Here is a tiny trained network, its code and every weight. The questions are about switching its units off for an input and a target symbol, where a switched-off unit gives its printed mean instead of its output.

import numpy as np


def w(rows, s, z=0):
    codes = np.array(rows[::2]) - 128.0
    scale = np.full(codes.shape[1], s)
    scale[-1] = z or s
    return codes * scale


def f(y):
    return y / 2 * (1 + np.tanh(0.7978845608 * (y + 0.044715 * y**3)))


def softmax(a):
    e = np.exp(a - a.max(-1, keepdims=True))
    return e / e.sum(-1, keepdims=True)


def log_softmax(a):
    a = a - a.max(-1, keepdims=True)
    return a - np.log(np.exp(a).sum(-1, keepdims=True))


def net(x, mask):
    ids = ['αγδεζηθλμξφψω'.index(c) for c in x.split()]
    T = len(ids)
    res = E[ids] + P[:T]
    u = 0
    for l in range(3):
        q, k, v = (res @ M[l].T for M in (Q, K, V))
        z = softmax(np.where(np.tri(T) > 0, q @ k.T / 4**0.5, -1e9)) @ v
        res = res + np.where(mask[u], z, O[l][:, -1]) @ O[l][:, :-1]
        u += 1
        y = f(res @ A[l][:, :-1].T + A[l][:, -1])
        res = res + np.where(mask[u : u + 8], y, B[l][:, -1]) @ B[l][:, :-1]
        u += 8
    return log_softmax(res[-1] @ U[:, :-1].T + U[:, -1])


Q, K, V, O, A, B = {}, {}, {}, {}, {}, {}
E = w([
[97,53,38,23,84,130],'α',
[175,182,99,103,114,143],'γ',
[149,71,179,119,121,85],'δ',
[118,133,180,122,248,158],'ε',
[102,77,215,127,211,96],'ζ',
[185,96,177,96,181,130],'η',
[224,109,118,88,101,155],'θ',
[152,115,114,126,40,83],'λ',
[63,166,134,154,100,81],'μ',
[98,113,171,137,153,100],'ξ',
[178,174,114,103,188,197],'φ',
[126,184,68,131,34,132],'ψ',
[77,193,125,147,185,165],'ω',
],0.016)
P = w([
[134,96,146,183,66,146],'0',
[114,128,195,124,101,138],'1',
[113,128,73,123,159,76],'2',
[99,146,198,69,118,100],'3',
[103,127,30,90,175,41],'4',
[88,151,202,25,94,83],'5',
[91,133,86,69,170,10],'6',
],0.011)
Q[0] = w([
[254,149,196,27,113,63],'0.h0',
[129,239,128,79,72,33],'0.h0',
[130,171,95,45,195,64],'0.h0',
[40,43,183,174,120,87],'0.h0',
],0.0058)
K[0] = w([
[3,127,94,167,112,176],'0.h0',
[139,35,137,93,178,225],'0.h0',
[71,50,106,121,55,213],'0.h0',
[225,176,77,109,122,229],'0.h0',
],0.0055)
V[0] = w([
[153,188,161,85,138,79],'0.h0',
[227,254,224,219,132,55],'0.h0',
[115,125,138,126,127,170],'0.h0',
[88,106,74,64,152,120],'0.h0',
],0.0047)
O[0] = w([
[50,99,101,71,151,246,252],'0.h0',
[184,49,144,254,67,239,85],'0.h0',
[115,126,119,122,123,122,114],'0.h0',
[111,180,179,72,206,66,98],'0.h0',
],0.0049,0.00039)
A[0] = w([
[127,58,105,229,107,195,171],'0.n0',
[200,137,176,174,127,152,45],'0.n1',
[117,86,121,121,64,45,158],'0.n2',
[172,158,66,79,183,41,3],'0.n3',
[119,93,174,140,127,184,65],'0.n4',
[76,40,102,204,102,254,166],'0.n5',
[132,65,98,133,160,223,86],'0.n6',
[172,179,191,153,69,149,92],'0.n7',
],0.0054,0.0047)
B[0] = w([
[146,254,201,96,167,18,151],'0.n0',
[117,145,173,108,101,145,93],'0.n1',
[93,100,108,71,108,227,254],'0.n2',
[95,150,255,78,95,155,176],'0.n3',
[191,140,208,164,120,154,95],'0.n4',
[124,203,70,96,214,69,145],'0.n5',
[185,181,162,111,100,9,95],'0.n6',
[125,123,229,149,115,199,130],'0.n7',
],0.006,0.0026)
Q[1] = w([
[69,123,169,11,73,196],'1.h0',
[198,114,63,238,138,44],'1.h0',
[116,83,3,31,186,40],'1.h0',
[202,150,252,248,68,187],'1.h0',
],0.013)
K[1] = w([
[107,112,83,87,170,108],'1.h0',
[141,147,200,193,105,185],'1.h0',
[62,125,159,33,126,204],'1.h0',
[175,128,113,250,134,91],'1.h0',
],0.019)
V[1] = w([
[108,64,198,170,169,110],'1.h0',
[20,149,145,162,125,77],'1.h0',
[153,217,174,98,253,170],'1.h0',
[84,242,88,203,71,165],'1.h0',
],0.012)
O[1] = w([
[149,160,204,156,117,217,39],'1.h0',
[44,75,86,107,152,239,161],'1.h0',
[62,187,251,25,170,161,58],'1.h0',
[203,85,70,13,205,143,3],'1.h0',
],0.011,0.0045)
A[1] = w([
[152,154,223,96,112,122,97],'1.n0',
[61,109,137,123,167,102,203],'1.n1',
[164,162,91,130,147,176,109],'1.n2',
[176,53,112,143,152,134,76],'1.n3',
[129,164,188,145,97,85,126],'1.n4',
[114,63,101,207,100,254,203],'1.n5',
[159,160,121,202,238,118,156],'1.n6',
[62,181,66,86,66,117,244],'1.n7',
],0.0078,0.011)
B[1] = w([
[86,154,43,117,30,134,177],'1.n0',
[208,141,145,74,97,172,194],'1.n1',
[61,108,154,149,100,114,135],'1.n2',
[77,175,77,94,101,137,151],'1.n3',
[175,174,2,140,127,134,180],'1.n4',
[229,92,212,178,183,127,212],'1.n5',
[124,42,146,121,22,105,145],'1.n6',
[160,63,214,105,197,125,252],'1.n7',
],0.0067,0.017)
Q[2] = w([
[80,20,77,81,95,143],'2.h0',
[100,254,40,155,160,187],'2.h0',
[164,142,141,236,236,119],'2.h0',
[211,121,102,96,79,178],'2.h0',
],0.0057)
K[2] = w([
[121,135,132,219,160,47],'2.h0',
[253,153,138,89,45,207],'2.h0',
[184,40,190,94,57,106],'2.h0',
[195,115,75,167,190,199],'2.h0',
],0.0061)
V[2] = w([
[151,138,127,123,104,119],'2.h0',
[83,51,168,104,1,129],'2.h0',
[32,90,140,162,162,74],'2.h0',
[28,8,204,96,91,73],'2.h0',
],0.0045)
O[2] = w([
[114,127,132,147,147,123,166],'2.h0',
[180,89,79,101,78,131,181],'2.h0',
[116,154,58,100,123,199,6],'2.h0',
[228,99,76,81,3,148,192],'2.h0',
],0.0066,0.0027)
A[2] = w([
[108,198,143,227,110,161,9],'2.n0',
[108,44,97,61,130,138,74],'2.n1',
[127,224,131,84,84,121,96],'2.n2',
[78,144,173,128,109,192,25],'2.n3',
[123,171,60,179,105,1,105],'2.n4',
[62,121,169,188,18,129,107],'2.n5',
[118,188,202,152,220,118,166],'2.n6',
[105,226,135,48,91,88,45],'2.n7',
],0.0082,0.011)
B[2] = w([
[227,201,72,60,222,79,196],'2.n0',
[71,249,128,206,166,139,224],'2.n1',
[31,102,149,186,183,143,192],'2.n2',
[145,171,28,137,19,177,169],'2.n3',
[41,143,174,82,66,170,254],'2.n4',
[159,177,64,115,217,123,239],'2.n5',
[127,70,122,111,37,129,251],'2.n6',
[69,1,113,225,160,102,199],'2.n7',
],0.0082,0.0095)
U = w([
[110,122,78,88,72,161,160],'α',
[154,120,155,52,186,62,203],'γ',
[170,133,151,217,161,90,68],'δ',
[75,117,105,177,122,207,77],'ε',
[151,174,117,123,127,188,137],'ζ',
[89,186,126,179,171,108,166],'η',
[87,173,191,126,79,128,123],'θ',
[140,58,30,202,79,123,153],'λ',
[136,69,76,149,211,196,197],'μ',
[132,105,208,164,112,190,112],'ξ',
[82,76,146,168,169,106,57],'φ',
[99,111,1,94,173,132,3],'ψ',
[87,129,138,56,151,199,106],'ω',
],0.0075,0.005)

Each question gives the input, a string of symbols that net reads in full, and the target symbol t.
The units are the heads (4 rows each of Q, K, V and O) and the neurons (one row each of A and B). Each row of codes is followed by its name. A weight is (code - 128) times the scale printed after its matrix; where a second scale follows, it is the last column's (O, A, B and U).
mask holds one flag per unit, layer by layer, with each layer's heads first. A switched-off unit (its flag False) gives its mean, the last column of its rows in O or B, instead of its output. The means were averaged over made-up inputs and are rounded, as every weight is.
A unit's drop is (log p(t) with every unit on - log p(t) with that unit switched off) / (log p(t) with every unit on - log p(t) with every unit switched off).
The circuit of an input: a set's keep is (log p(t) with only the set's units on - log p(t) with every unit switched off) / (log p(t) with every unit on - log p(t) with every unit switched off). Starting from the 12 units with the biggest drops (on a tie, the unit counted first), units are removed one at a time, each time the one whose removal leaves the highest keep (on an exact tie, the one counted first), for as long as the keep stays at least 0.8.
units of the circuit, in order: the units of the circuit, biggest drop first
most important unit: the unit with the biggest drop
top k neurons: the k neurons with the biggest drops, biggest first
top k neurons in layer l: the k neurons of layer l with the biggest drops, biggest first
drop when u is switched off: that unit's drop, to one decimal
input μ η ζ ζ α γ, target λ: most important unit	1.h0
input μ μ μ ξ μ γ, target μ: units of the circuit, in order	[1.h0; 1.n5]
input δ ψ γ μ φ, target μ: top 2 neurons	[0.n2; 1.n5]
input ξ γ φ ξ, target φ: top 4 neurons	[2.n7; 2.n2; 1.n0; 1.n5]
input γ ψ μ α ω φ μ, target α: units of the circuit, in order	[1.h0; 2.n4; 0.h0; 2.h0]
input ξ φ ω γ μ φ η, target φ: units of the circuit, in order	[1.h0; 2.n7; 2.n2; 1.n0]
input θ ζ μ γ θ ζ, target θ: top 2 neurons	[2.n4; 1.n4]
input δ ψ ζ γ η φ ω, target φ: top 2 neurons in layer 2	[2.n7; 2.n2]
input γ γ γ η θ ζ γ, target ζ: units of the circuit, in order	[1.h0; 2.n0; 2.n3; 2.n5]
input θ γ γ δ θ μ, target θ: units of the circuit, in order	[2.n4; 1.h0]
input γ γ ω ε γ μ ω, target μ: units of the circuit, in order	[1.h0; 0.n2; 1.n5]
input γ δ γ ζ ψ, target ζ: units of the circuit, in order	[1.h0; 2.n0; 2.n3]
input ω γ ψ α γ, target α: top 3 neurons	[2.n4; 1.n5; 2.n7]
input ε θ μ μ, target μ: most important unit	1.h0
input μ ζ γ γ ε μ, target ε: top 4 neurons	[2.n7; 2.n2; 2.n3; 1.n0]
input μ α μ, target α: units of the circuit, in order	[2.n4; 0.h0; 1.h0; 2.h0]
input η γ ζ ε ω δ λ, target δ: top 2 neurons	[0.n2; 1.n5]
input ψ γ φ λ γ φ ψ, target φ: top 2 neurons	[2.n7; 2.n2]
input θ φ γ α η ξ γ, target α: top 2 neurons	[2.n4; 1.n7]
input μ ε μ, target ε: top neuron in layer 1	[1.n0]
input ω λ φ, target λ: top 2 neurons	[0.n2; 1.n6]
input λ φ γ, target φ: top 2 neurons	[2.n7; 2.n2]
input θ ω φ μ γ ζ η, target ζ: top 2 neurons	[2.n0; 2.n3]
input γ ψ η θ γ, target θ: units of the circuit, in order	[1.h0; 2.n4]
input γ μ μ α φ ξ η, target λ: top 2 neurons in layer 0	[0.n0; 0.n5]
input γ γ ω ε η, target ε: top 3 neurons in layer 2	[2.n7; 2.n2; 2.n3]
input α γ ξ μ θ, target λ: units of the circuit, in order	[1.h0]
input μ α ω γ η, target λ: drop when 2.h0 is switched off	0.2
